Here is a tiny trained network, its code and every weight. The questions are about switching its units off for an input and a class, where a switched-off unit gives its printed mean instead of its output.

import numpy as np


def w(rows, s, z=0):
    codes = np.array(rows[::2]) - 128.0
    scale = np.full(codes.shape[1], s)
    scale[-1] = z or s
    return codes * scale


def f(y):
    return y / 2 * (1 + np.tanh(0.7978845608 * (y + 0.044715 * y**3)))


def log_softmax(a):
    a = a - a.max(-1, keepdims=True)
    return a - np.log(np.exp(a).sum(-1, keepdims=True))


def net(x, mask):
    res = np.array(x, float).reshape(1, 8) / 4 @ E
    y = f(res @ A[0][:, :-1].T + A[0][:, -1])
    res = res + np.where(mask, y, B[0][:, -1]) @ B[0][:, :-1]
    return log_softmax(res[-1] @ U[:, :-1].T + U[:, -1])


A, B = {}, {}
E = w([
[41,50,120,38,111,117,67,152],'x0',
[152,109,124,129,142,122,119,127],'x1',
[115,122,131,140,127,126,134,129],'x2',
[134,123,114,127,131,117,137,140],'x3',
[182,126,115,193,56,203,77,183],'x4',
[113,138,142,137,123,116,120,122],'x5',
[165,111,254,100,119,133,178,194],'x6',
[128,125,126,127,128,139,131,128],'x7',
],0.014)
A[0] = w([
[84,61,118,78,98,107,96,161,199],'neuron 1',
[122,91,116,162,51,157,39,213,51],'neuron 2',
[148,105,255,101,144,137,179,222,204],'neuron 3',
[171,163,131,212,94,178,111,140,234],'neuron 4',
[186,174,111,187,81,148,138,155,136],'neuron 5',
[169,149,127,201,117,145,119,142,104],'neuron 6',
[159,117,221,104,115,132,178,193,190],'neuron 7',
[163,192,139,174,206,116,211,70,253],'neuron 8',
],0.0096,0.0038)
B[0] = w([
[121,104,142,97,193,164,112,122,202],'neuron 1',
[162,160,119,176,143,179,66,180,199],'neuron 2',
[165,136,227,108,141,98,167,140,252],'neuron 3',
[160,130,104,153,103,86,151,99,231],'neuron 4',
[147,105,130,148,98,100,156,99,212],'neuron 5',
[154,88,116,99,95,111,173,91,191],'neuron 6',
[159,119,255,140,127,132,116,147,224],'neuron 7',
[138,184,111,168,168,178,79,179,229],'neuron 8',
],0.015,0.017)
U = w([
[108,188,35,208,162,214,69,161,249],'0',
[156,177,185,171,166,179,121,226,57],'1',
[1,76,69,46,179,116,119,24,202],'2',
[74,65,197,23,160,107,189,111,59],'3',
[128,95,37,163,32,67,185,35,165],'4',
[159,81,177,151,53,54,216,93,2],'5',
],0.0091,0.0047)

Each question gives the input, the list of numbers given to net, and the class t.
The units are the neurons (one row each of A and B). Each row of codes is followed by its name. A weight is (code - 128) times the scale printed after its matrix; where a second scale follows, it is the last column's (A, B and U).
mask holds one flag per neuron, in row order. A switched-off neuron (its flag False) gives its mean, the last column of its row in B, instead of its output. The means were averaged over made-up inputs and are rounded, as every weight is.
A unit's drop is (log p(t) with every unit on - log p(t) with that unit switched off) / (log p(t) with every unit on - log p(t) with every unit switched off).
The circuit of an input: a set's keep is (log p(t) with only the set's units on - log p(t) with every unit switched off) / (log p(t) with every unit on - log p(t) with every unit switched off). Starting from all 8 units, units are removed one at a time, each time the one whose removal leaves the highest keep (on an exact tie, the one counted first), for as long as the keep stays at least 0.8.
circuit, biggest first: the units of the circuit, biggest drop first
most important unit: the unit with the biggest drop
k most important neurons: the k neurons with the biggest drops, biggest first
drop of u: that unit's drop, to one decimal
input [-4,6,-4,7,-1,-2,-2,-3], class 0: circuit, biggest first	(neuron 3)
input [0,-6,1,-7,7,-1,8,-4], class 5: 3 most important neurons	(neuron 8; neuron 4; neuron 5)
input [6,-7,4,-6,-1,-4,0,-3], class 2: circuit, biggest first	(neuron 3; neuron 7)
input [0,6,4,1,1,-7,-2,3], class 4: circuit, biggest first	(neuron 8; neuron 3)
input [1,8,-4,-6,-3,5,2,0], class 3: circuit, biggest first	(neuron 2; neuron 4)
input [0,6,-7,2,0,-1,-7,-2], class 0: 4 most important neurons	(neuron 6; neuron 5; neuron 4; neuron 3)
input [4,-5,-7,1,-8,3,0,6], class 2: circuit, biggest first	(neuron 3; neuron 7)
input [1,5,5,4,-5,3,8,1], class 3: 3 most important neurons	(neuron 2; neuron 3; neuron 8)
input [3,-8,-3,-1,0,-8,1,-6], class 3: 2 most important neurons	(neuron 8; neuron 2)
input [0,-3,-8,7,3,-2,4,-7], class 5: 2 most important neurons	(neuron 8; neuron 1)
input [2,-8,-1,-2,-1,0,8,5], class 3: 3 most important neurons	(neuron 8; neuron 2; neuron 3)
input [-8,-8,-8,3,1,-4,8,2], class 5: 3 most important neurons	(neuron 5; neuron 6; neuron 4)
input [4,-5,1,8,0,2,-2,-7], class 2: 3 most important neurons	(neuron 8; neuron 3; neuron 7)
input [-8,0,-4,-6,2,1,5,6], class 5: circuit, biggest first	(neuron 6)
input [1,8,0,-4,0,3,-8,-7], class 2: 3 most important neurons	(neuron 8; neuron 2; neuron 4)
input [6,7,-8,7,0,2,-8,3], class 2: 2 most important neurons	(neuron 8; neuron 1)
input [2,-1,7,2,-1,-4,0,4], class 2: 2 most important neurons	(neuron 3; neuron 7)
input [7,-5,3,5,-1,-5,-1,4], class 2: drop of neuron 7	0.1
input [4,3,-6,8,8,-5,-4,-2], class 0: drop of neuron 2	0.3
input [-5,4,-1,2,-1,7,-8,-6], class 0: drop of neuron 8	2.3
input [3,3,7,3,8,5,-3,-4], class 0: most important unit	neuron 2
